Each row is followed by its group and then its class within the group.
[-1.16  0.48 -0.08 -1.90 -2.18 -1.78  0.34  0.51 -2.39 -7.83 -0.24 -2.74
  0.93  2.45 -0.32  2.43  2.97  0.70 -2.36 -0.02  0.00 -0.51  0.37  1.51
  1.09  1.06 -1.89 -1.86 -0.85 -0.67 -2.56  2.66  0.36  2.04 -0.92] => rm:gl
[-0.04  0.77 -0.74 -0.46  0.52 -0.55  0.84 -0.90 -0.97 -7.83 -0.81 -1.11
  0.47  2.90  0.57  0.86  3.40  0.31 -1.55  0.09  1.17 -0.92  0.51  1.77
  2.73  0.50 -1.42 -1.20 -0.19 -0.67 -3.78 -1.64 -0.83  1.73 -4.46] => rm:Qp
[ 1.27  1.27 -1.95  0.28  2.71 -0.96 -1.39 -0.99  0.92 -1.58  1.35  2.28
 -0.13 -1.38 -0.92  0.82 -0.61 -0.65 -1.04  1.97  4.32 -0.13  0.10  0.44
  2.58 -0.78 -0.12 -2.38  1.89 -0.44 -1.78 -3.37 -0.03  4.52 -0.12] => Sl:Bf
[ 1.29  1.12 -2.52 -0.28  1.45 -0.93 -0.11  0.50  1.65  4.91 -0.25  0.51
 -1.01  0.03 -2.13  0.26 -1.04 -1.09  0.55  0.78  0.93 -0.04  0.70 -0.56
  2.49  0.07 -0.15  0.05  1.68  0.37  3.26 -0.17  0.28  0.92 -4.47] => Sl:lb
[-0.61 -0.20  2.28 -0.95 -1.21 -0.29 -0.90 -0.38 -0.99 -7.83 -1.17 -1.55
  0.50  1.08  0.09  0.37  0.07  1.35 -2.19  0.85  2.21  0.62  0.24  0.74
  2.11 -1.53 -0.83  0.99 -1.89 -0.51 -0.54 -0.82 -2.02  0.56 -3.31] => rm:gl
[ 1.29  1.15 -1.33 -2.18  3.98 -0.19 -0.23  0.04  1.47  1.42  0.51  1.53
 -2.04 -1.09 -0.26 -0.07 -0.39 -1.00  2.09  0.42  3.66 -0.43  2.69 -0.46
  5.39 -0.77  0.55 -0.79  2.38 -0.11  3.92 -2.69 -1.28  3.34 -5.20] => Sl:lb
[-0.71 -0.01 -1.19 -1.19 -2.15 -2.79 -0.62 -1.26 -1.94 -5.43  0.11 -1.06
  1.01  0.69  0.22  1.36  1.81  0.55 -4.47 -0.87  0.13  0.00  1.04  2.39
  2.37 -0.48 -0.42 -0.64 -0.26  0.05 -2.95 -0.52 -0.35  0.12 -1.89] => rm:Qp
[ 0.51  2.29 -1.31  0.01  2.80  0.67 -0.14  0.75  2.08  0.06  0.20  2.03
  0.74  0.94 -0.54 -0.40  0.56 -0.38  0.61  0.06  3.09 -0.39  0.04 -1.10
  3.27  0.02 -0.23  0.90 -0.35  0.60  1.03 -0.97  0.44  0.96 -3.19] => Sl:lb
[ 0.27  1.70 -0.44 -1.01  4.11 -0.42 -1.09  0.55  2.45 -0.92  1.30 -0.05
 -0.60 -0.41 -1.17  1.62 -1.73  0.24  0.04  0.19  5.84 -0.36  0.35 -1.45
  1.52  0.26 -0.01  1.67 -0.26 -0.23  3.52 -2.70  0.13  3.50 -2.67] => Sl:lb
[ 1.68  0.50 -2.14  0.61  2.92  1.85 -0.07  0.71  2.09  2.41  0.16  1.25
 -0.42 -1.06 -0.02 -1.06 -0.16 -1.37  0.65 -0.21  1.15 -0.25 -0.03  0.65
  3.92 -0.35  0.83 -1.21  0.72  0.29 -0.67 -1.80  0.91  1.57 -2.82] => Sl:Bf
[-2.51  0.02 -0.28 -0.16 -0.13 -2.04 -0.79 -0.85 -3.00 -7.83  0.16 -1.56
  0.90  2.40  0.72  0.12  1.57 -0.05 -2.14  1.18 -2.84 -0.09  1.55  3.92
  1.38 -0.84 -0.53 -0.94  0.18  0.08 -3.36 -1.42  0.62  0.41 -0.27] => rm:Qp
[-0.92 -0.83 -1.07 -0.52  2.06 -1.30  0.32  0.68 -1.78 -7.83 -0.52 -0.72
 -0.56  1.83 -0.68  1.34  1.75 -0.16 -1.83 -1.57  1.62 -0.38  0.30  0.57
  1.68  0.11 -1.85  0.84  0.42  0.02 -3.68 -1.79  0.02  0.65 -2.58] => rm:Qp
[-0.37  0.72 -0.34 -1.30  1.17 -1.84  0.56 -0.07 -2.24 -7.83 -0.04 -1.79
 -0.07  1.69  0.15  0.72  1.46 -0.49 -2.69 -0.20 -3.55  0.25 -0.25  2.63
  2.06  0.30 -1.16 -0.73  0.33 -0.85 -2.37 -0.56 -0.77 -1.60 -3.68] => rm:Qp
[ 1.09  1.58 -1.24  0.91  1.59  0.37 -0.48 -0.13  3.64  0.36  1.30  0.80
 -0.71 -0.46 -1.58  0.29  0.32 -0.57 -0.09 -0.05  6.12  0.13 -0.50 -1.20
  1.46  0.20  1.04  1.40  0.27 -0.26  2.07 -2.60 -0.16  1.78 -2.78] => Sl:lb
[ 0.93  0.24 -1.00 -0.29  2.08 -0.56 -0.02  0.41  2.59  1.66  0.43  1.39
 -1.17 -1.92 -0.78  0.96 -0.22 -1.14  1.48  0.26  4.57  0.77  0.91  0.25
  1.66  0.64  0.21 -0.32  0.61 -1.26  3.13 -0.62  1.88  1.89 -3.19] => Sl:lb
[ 0.55  1.12 -2.06  0.13  3.38 -0.83 -0.48 -0.86  2.70  2.52  0.82  2.52
 -0.12 -1.94 -0.92  0.28 -0.32 -0.49  0.02 -1.62  3.04 -1.22  0.70  0.15
  1.80 -0.25  0.53  0.35  1.77  0.08  1.05 -4.07  0.58  2.37  0.06] => Sl:lb
[ 2.25  0.57 -2.45 -0.41  3.31 -0.08  0.08 -2.29  4.60  1.15  0.47  3.88
  1.22 -0.77 -1.04  1.23 -0.10  0.97 -0.58 -0.57  5.05 -0.08  0.22  0.82
  0.10 -0.81  1.26 -0.32  0.02 -0.41 -0.84 -3.32 -0.58  1.21 -1.38] => Sl:Bf
[-1.54  0.11 -2.08 -2.00 -0.94 -1.26 -0.70 -0.32 -2.00 -5.76  0.68 -2.86
  0.24  1.07  0.70  2.15  1.57  1.20 -3.03  0.01  2.16 -0.73  0.93 -2.53
  1.81  0.01 -1.30  0.48 -0.50 -1.00 -2.71  0.59 -0.11  1.66 -0.62] => rm:gl
[ 0.84  0.79 -0.67  0.35  2.81 -0.06 -0.67 -0.89  2.79  3.29  0.45  0.15
 -0.06 -0.66 -0.32  1.74 -1.17 -0.44 -1.39 -0.54  3.25 -0.15 -1.05 -1.69
  2.54 -0.27  0.78  0.24  1.88  0.71 -0.82 -2.56 -0.45  2.28 -1.86] => Sl:Bf
[ 1.13  0.71 -0.30  0.38  2.19 -2.19  0.13 -0.24  2.22  1.48  0.39  1.52
 -1.12 -1.38 -0.75 -0.85 -0.12 -0.25 -1.41  0.33  2.99 -0.18  1.21  0.10
  3.83 -0.49  1.10 -0.80  0.21  0.15 -0.13 -2.23 -0.45  1.78 -4.75] => Sl:Bf
[-1.10  0.04 -1.32 -0.18 -0.54 -2.90  1.63  0.52 -1.29 -6.19 -0.80 -0.96
  1.64  2.93  1.51  0.87  1.57 -0.33 -0.46 -0.76 -3.02 -0.40  1.60  4.39
  4.42 -0.04 -1.54 -0.90  1.39  0.89 -2.14 -0.46 -0.36 -0.73 -4.35] => rm:Qp
[ 0.64  0.25 -2.38 -0.65  3.03 -1.20  0.10 -0.99  3.05  0.26 -0.17  1.38
 -1.91 -2.10 -0.48  1.32 -3.82  0.05  0.75  0.70  2.58 -0.38 -0.84 -0.67
  4.49 -0.74  0.94  0.58  0.98 -0.55  2.92 -3.72 -1.44  1.50 -5.36] => Sl:Bf
[ 0.57  1.71 -2.40 -0.50  2.04  0.16 -0.02  1.32  1.74  0.26  1.12  2.79
 -0.53 -0.05 -0.82  0.28 -1.23 -0.42  1.45  0.43  3.86  0.20  1.26 -1.65
  5.77 -0.88 -0.83  0.75  0.92 -0.10 -0.24 -0.67  1.37  3.30 -2.78] => Sl:lb
[ 0.67  0.57 -2.19 -0.16  1.22 -0.75 -2.23 -0.15  1.40  2.08  0.69  0.31
  0.08  0.58 -0.11 -0.36  1.08  0.92  0.70  0.41  2.63  0.26  0.66 -1.65
  3.76 -0.42  0.25 -0.66  0.93 -0.08  1.69 -2.57 -2.20  2.56  0.26] => Sl:lb
[-0.67  1.43  0.85 -0.17 -0.82 -1.88  1.79  0.63 -2.46 -7.83 -0.15 -0.86
  1.32  2.11 -1.63  1.56  3.59  0.53 -1.62  0.19  0.34 -0.32  1.01  2.13
  1.35  0.02 -2.42 -1.13  0.07  0.12 -3.46  0.90  0.40  0.33 -2.95] => rm:Qp
[-0.72 -0.23 -0.26 -2.20  0.89 -0.82 -2.33 -0.95  0.62 -7.83 -0.25 -2.30
  0.09  1.15  1.48 -0.47  1.65  2.45 -0.38  0.63  0.76 -0.44  0.83  2.14
  2.21 -0.14 -1.38  0.12 -1.28 -0.46 -1.00 -1.34 -1.14 -0.30 -1.08] => rm:gl
[-0.80  0.08 -1.07 -1.09  0.87 -0.94  0.67 -0.28 -2.29 -7.83 -0.17 -2.16
 -0.05  1.51  0.54  1.32  4.08 -0.33 -2.37 -1.08 -1.42 -2.46  1.18  0.35
  3.33  0.78 -1.82 -1.01 -0.34 -0.66 -4.06  0.77  0.54  1.42 -0.47] => rm:gl
[ 1.87  0.76 -0.86  0.67  3.90 -1.77  0.72  2.15  2.72 -0.79  0.73  1.76
  0.36 -0.53 -0.95 -0.74 -1.07 -0.81  1.46  0.25  1.20 -0.33  0.72  0.50
  1.34  0.47  0.62  0.38  0.06  0.20  1.98 -3.03  0.29  0.13 -2.78] => Sl:lb
[ 2.12  0.83  0.65 -1.05  1.00 -0.30  0.97 -0.21  2.58 -0.77 -0.42 -0.07
 -1.29 -1.40 -1.12 -0.88 -1.01  0.03  1.62  0.26  4.01 -0.40  0.21 -3.22
  1.49  0.43  1.05 -0.18  0.61 -0.64  2.50 -0.97 -0.29 -0.19 -4.91] => Sl:lb
[ 1.20  1.25 -0.87 -0.83  5.40  1.00 -0.75  1.68  2.65  5.47 -0.29  1.24
  0.06 -1.79 -0.77  0.51 -0.49 -0.93  2.29  0.58  3.40 -0.04  0.48 -0.52
  2.06  0.72  0.40  1.37  0.41 -0.53  3.47 -4.11 -0.07  0.41 -3.31] => Sl:lb
[-0.63 -0.30 -0.82 -0.55  0.99 -1.04  0.57  0.49 -1.78 -7.83 -0.38 -1.40
  0.65  1.65  0.04  1.38  2.12  1.08 -1.09  0.40  0.56  0.04 -0.60  0.16
  2.18  1.18 -1.24 -3.52 -2.07 -2.37 -1.11 -0.63 -0.12  2.08 -1.87] => rm:gl
[-0.78 -1.25 -0.50 -0.51  0.29 -1.88  0.23  0.91 -1.74 -7.83 -0.25 -1.27
  0.30  1.21 -0.25  0.12 -0.58  0.30 -0.88  0.53  0.87 -1.19  1.09  1.25
  2.54  1.10 -3.81 -1.17  0.31 -0.18 -1.21  1.37 -0.15  0.16 -2.31] => rm:Qp

Each row is followed by its group and then its class within the group.
[-1.74  0.39 -2.16  1.46 -2.03  1.93  2.91  0.71  1.23  0.07 -0.05  4.11
  1.26  0.88  0.71 -0.54 -0.80 -0.01  0.51  3.33  1.46 -1.48  0.29  0.88
 -1.66 -2.75  0.91  0.19  2.51 -0.72 -0.15  2.62  0.32 -2.69 -0.38] => zq:(63)
[-1.06  1.25 -2.08  1.77 -2.27  1.70  0.68  2.42 -0.84 -0.70  8.87  4.04
 -0.60 -0.12  0.12 -0.25 -1.35 -0.52  0.96  1.71 -0.35  2.64  0.00 -0.77
 -0.50 -0.43  1.55 -0.21  0.35  1.87  0.29  3.07  0.13 -0.77  0.27] => zq:(63)
[-3.37  0.39 -2.31  1.08 -3.64  0.81  4.43 -3.52  0.02  0.04  0.23  2.61
  0.05 -0.98 -0.40 -0.35 -1.54  1.35  0.21 -1.11 -0.27 -3.28  0.04  1.11
  0.01 -1.33  0.53 -0.34  0.01  0.70  3.33  0.18  0.85  0.85 -0.52] => td:(42)
[-1.18  1.19  1.54  0.03 -1.46  0.01  1.91 -3.02 -1.15  1.29 -5.11 -1.75
  3.65  2.02  0.24 -0.21 -2.24  1.81  0.74  1.53 -0.19 -2.73  0.49  1.75
 -0.52  0.09  0.48 -0.97 -0.36  0.82 -0.10  0.42  0.06  0.60  1.26] => jb:(58)
[-0.91 -0.06 -3.27 -1.70 -0.06  1.88  3.00  0.93  0.13  0.80  4.60  3.03
  0.95 -0.28  0.50 -0.08 -0.40 -0.64  1.12  3.29 -0.50  0.76  0.68  1.17
 -4.25 -0.18  0.60  0.17  0.02 -0.77  0.02  3.08 -0.62  0.12  1.81] => zq:(63)
